Here is a tiny trained network, its code and every weight. The questions are about switching its units off for an input and a class, where a switched-off unit gives its printed mean instead of its output.

import numpy as np


def w(rows, s, z=0):
    codes = np.array(rows[::2]) - 128.0
    scale = np.full(codes.shape[1], s)
    scale[-1] = z or s
    return codes * scale


def f(y):
    return np.maximum(y, 0)


def log_softmax(a):
    a = a - a.max(-1, keepdims=True)
    return a - np.log(np.exp(a).sum(-1, keepdims=True))


def net(x, mask):
    res = np.array(x, float).reshape(1, 2) / 4 @ E
    y = f(res @ A[0][:, :-1].T + A[0][:, -1])
    res = res + np.where(mask, y, B[0][:, -1]) @ B[0][:, :-1]
    return log_softmax(res[-1] @ U[:, :-1].T + U[:, -1])


A, B = {}, {}
E = w([
[255,120,121,141,130,138,122,76,190,96],'x0',
[136,14,121,123,113,119,154,37,25,154],'x1',
],0.0064)
A[0] = w([
[126,92,131,139,120,126,131,101,51,133,144],'N0',
[21,195,129,126,130,128,124,220,178,129,56],'N1',
[43,181,130,128,129,128,130,203,159,131,127],'N2',
[136,125,124,127,123,123,134,121,130,132,150],'N3',
[120,144,130,130,130,129,124,148,155,123,96],'N4',
[116,154,129,128,134,125,125,158,174,129,86],'N5',
[68,140,124,124,126,126,125,157,102,135,118],'N6',
[172,142,134,115,139,127,119,134,205,131,129],'N7',
[182,116,130,128,134,123,131,102,166,123,190],'N8',
[117,144,124,130,126,133,124,145,156,121,97],'N9',
[117,129,130,126,125,125,128,132,120,137,152],'N10',
[126,126,129,128,128,129,126,128,127,129,123],'N11',
[129,72,125,126,133,126,129,83,10,133,152],'N12',
[129,77,125,126,130,129,127,86,17,132,150],'N13',
[89,139,124,124,126,127,132,145,115,130,114],'N14',
[118,118,127,124,122,132,132,122,105,131,252],'N15',
[85,118,134,124,136,127,134,137,71,129,143],'N16',
[14,138,128,126,130,127,123,168,60,135,194],'N17',
[114,166,126,130,139,125,120,176,200,132,85],'N18',
[163,133,125,124,130,129,128,132,184,135,187],'N19',
[120,131,131,122,128,128,126,135,115,127,115],'N20',
[69,112,131,124,142,129,132,141,48,132,149],'N21',
[124,120,129,130,128,123,130,121,120,129,133],'N22',
[153,123,128,136,117,125,137,108,147,125,201],'N23',
[174,119,128,122,132,120,133,111,158,129,178],'N24',
],0.013,0.0038)
B[0] = w([
[120,135,116,30,142,120,164,95,92,115,198],'N0',
[144,119,135,164,171,107,116,186,206,136,255],'N1',
[140,151,118,100,186,153,102,137,165,93,238],'N2',
[123,128,149,147,127,120,123,132,135,136,142],'N3',
[123,126,131,119,122,129,145,122,114,121,160],'N4',
[125,121,135,113,114,131,152,109,110,113,179],'N5',
[122,108,163,132,116,87,167,150,133,189,182],'N6',
[125,123,70,133,164,188,156,107,118,54,204],'N7',
[118,136,99,182,93,145,85,147,128,155,200],'N8',
[124,126,131,123,120,127,146,122,116,121,159],'N9',
[129,125,150,117,125,120,123,133,124,138,146],'N10',
[127,127,127,129,128,127,128,130,128,126,129],'N11',
[118,131,117,3,141,108,193,74,82,122,235],'N12',
[120,134,116,14,141,108,190,78,86,122,228],'N13',
[125,114,152,141,118,98,153,143,138,169,160],'N14',
[136,155,252,80,121,141,27,122,110,91,182],'N15',
[122,143,57,72,89,129,94,112,89,167,181],'N16',
[120,95,244,99,96,50,162,175,124,241,246],'N17',
[124,123,139,101,112,140,162,96,93,98,212],'N18',
[132,128,177,165,132,165,97,114,123,62,195],'N19',
[131,135,117,128,117,128,119,125,124,136,136],'N20',
[125,153,35,47,73,125,77,101,76,183,202],'N21',
[127,131,129,112,129,126,129,122,122,126,140],'N22',
[127,142,178,151,108,140,70,128,122,124,175],'N23',
[117,130,90,169,104,140,102,150,125,151,185],'N24',
],0.035,0.0088)
U = w([
[122,118,140,112,94,54,80,156,136,243,115],'0',
[162,159,79,162,155,149,44,153,179,111,250],'1',
[130,115,17,125,130,99,189,129,146,184,70],'2',
[90,114,148,2,100,63,242,79,51,184,125],'3',
[147,96,178,120,169,99,222,142,162,120,79],'4',
[131,118,5,120,132,106,170,136,136,180,70],'5',
[85,126,97,137,66,138,162,73,45,114,61],'6',
],0.0082,0.0022)

Each question gives the input, the list of numbers given to net, and the class t.
The units are the neurons (one row each of A and B). Each row of codes is followed by its name. A weight is (code - 128) times the scale printed after its matrix; where a second scale follows, it is the last column's (A, B and U).
mask holds one flag per neuron, in row order. A switched-off neuron (its flag False) gives its mean, the last column of its row in B, instead of its output. The means were averaged over made-up inputs and are rounded, as every weight is.
A unit's drop is (log p(t) with every unit on - log p(t) with that unit switched off) / (log p(t) with every unit on - log p(t) with every unit switched off).
The circuit of an input: a set's keep is (log p(t) with only the set's units on - log p(t) with every unit switched off) / (log p(t) with every unit on - log p(t) with every unit switched off). Starting from the 12 units with the biggest drops (on a tie, the unit counted first), units are removed one at a time, each time the one whose removal leaves the highest keep (on an exact tie, the one counted first), for as long as the keep stays at least 0.8.
circuit, biggest first: the units of the circuit, biggest drop first
most important unit: the unit with the biggest drop
k most important neurons: the k neurons with the biggest drops, biggest first
drop when u is switched off: that unit's drop, to one decimal
input [-5,-6], class 4: circuit, biggest first => N1
input [7,-4], class 1: 2 most important neurons => N12, N13
input [8,4], class 6: circuit, biggest first => N17, N8, N24
input [6,-6], class 1: circuit, biggest first => N12, N17
input [7,-5], class 6: 2 most important neurons => N1, N2
input [7,3], class 6: 3 most important neurons => N1, N17, N2
input [-8,-7], class 0: 2 most important neurons => N1, N17
input [0,0], class 0: 2 most important neurons => N12, N13
input [-6,-7], class 4: 2 most important neurons => N1, N2
input [1,0], class 1: 3 most important neurons => N17, N12, N13
input [-8,-6], class 0: drop when N1 is switched off => 0.3
input [8,-6], class 6: drop when N2 is switched off => 0.2
input [2,1], class 6: drop when N17 is switched off => 0.4
input [-7,-6], class 0: most important unit => N1
